Below are the code and all the weights of a small trained network. Each question names an input and a class and asks about switching units off, where a switched-off unit gives its printed mean instead of its output.

import numpy as np


def w(rows, s, z=0):
    codes = np.array(rows[::2]) - 128.0
    scale = np.full(codes.shape[1], s)
    scale[-1] = z or s
    return codes * scale


def norm(h):
    return h / np.sqrt((h * h).mean(-1, keepdims=True) + 1e-5)


def f(y):
    return y / 2 * (1 + np.tanh(0.7978845608 * (y + 0.044715 * y**3)))


def log_softmax(a):
    a = a - a.max(-1, keepdims=True)
    return a - np.log(np.exp(a).sum(-1, keepdims=True))


def net(x, mask):
    res = np.array(x, float).reshape(1, 2) / 4 @ E
    u = 0
    for l in range(2):
        y = f(norm(res) @ A[l][:, :-1].T + A[l][:, -1])
        res = res + np.where(mask[u : u + 4], y, B[l][:, -1]) @ B[l][:, :-1]
        u += 4
    return log_softmax(norm(res)[-1] @ U[:, :-1].T + U[:, -1])


A, B = {}, {}
E = w([
[255,175,122,109,142,91],'x0',
[160,243,139,106,52,142],'x1',
],0.0063)
A[0] = w([
[37,203,165,72,77,156,19],'0.n0',
[196,214,146,145,128,97,43],'0.n1',
[255,21,107,52,189,87,4],'0.n2',
[41,108,103,202,224,140,109],'0.n3',
],0.0056,0.0014)
B[0] = w([
[150,133,182,2,182,189,185],'0.n0',
[81,124,13,235,188,125,219],'0.n1',
[184,141,231,34,237,162,252],'0.n2',
[134,132,94,124,51,39,235],'0.n3',
],0.008,0.0039)
A[1] = w([
[95,72,75,149,98,78,118],'1.n0',
[94,104,159,160,61,1,204],'1.n1',
[210,159,81,196,101,73,159],'1.n2',
[90,159,129,25,111,219,5],'1.n3',
],0.0094,0.0011)
B[1] = w([
[220,157,198,125,26,70,221],'1.n0',
[143,196,171,238,106,43,253],'1.n1',
[34,151,117,40,22,131,233],'1.n2',
[59,1,142,200,134,178,220],'1.n3',
],0.0083,0.005)
U = w([
[154,129,190,203,66,25,200],'0',
[212,114,166,78,247,130,210],'1',
[61,27,148,159,125,220,205],'2',
[92,205,55,72,81,150,204],'3',
[144,129,128,150,132,136,2],'4',
[156,134,143,158,125,160,4],'5',
[163,61,93,122,114,126,46],'6',
],0.014,0.0064)

Each question gives the input, the list of numbers given to net, and the class t.
The units are the neurons (one row each of A and B). Each row of codes is followed by its name. A weight is (code - 128) times the scale printed after its matrix; where a second scale follows, it is the last column's (A, B and U).
mask holds one flag per neuron, layer by layer. A switched-off neuron (its flag False) gives its mean, the last column of its row in B, instead of its output. The means were averaged over made-up inputs and are rounded, as every weight is.
A unit's drop is (log p(t) with every unit on - log p(t) with that unit switched off) / (log p(t) with every unit on - log p(t) with every unit switched off).
The circuit of an input: a set's keep is (log p(t) with only the set's units on - log p(t) with every unit switched off) / (log p(t) with every unit on - log p(t) with every unit switched off). Starting from all 8 units, units are removed one at a time, each time the one whose removal leaves the highest keep (on an exact tie, the one counted first), for as long as the keep stays at least 0.8.
units of the circuit, in order: the units of the circuit, biggest drop first
most important unit: the unit with the biggest drop
k most important neurons: the k neurons with the biggest drops, biggest first
top k neurons in layer l: the k neurons of layer l with the biggest drops, biggest first
drop of u: that unit's drop, to one decimal
input [6,2], class 3: most important unit -> 1.n2
input [0,6], class 2: units of the circuit, in order -> (0.n0; 1.n3)
input [-8,-1], class 0: 2 most important neurons -> (0.n3; 0.n2)
input [4,0], class 1: 2 most important neurons -> (0.n2; 0.n3)
input [5,1], class 3: 2 most important neurons -> (1.n2; 0.n0)
input [-6,0], class 0: top 2 neurons in layer 0 -> (0.n2; 0.n3)
input [0,5], class 2: 2 most important neurons -> (0.n0; 1.n3)
input [1,7], class 3: 2 most important neurons -> (0.n2; 0.n1)
input [8,3], class 3: drop of 1.n2 -> 0.3
input [-3,6], class 2: drop of 1.n3 -> 0.2
input [-6,6], class 2: drop of 1.n3 -> 0.2
input [1,-8], class 1: drop of 0.n2 -> 2.4
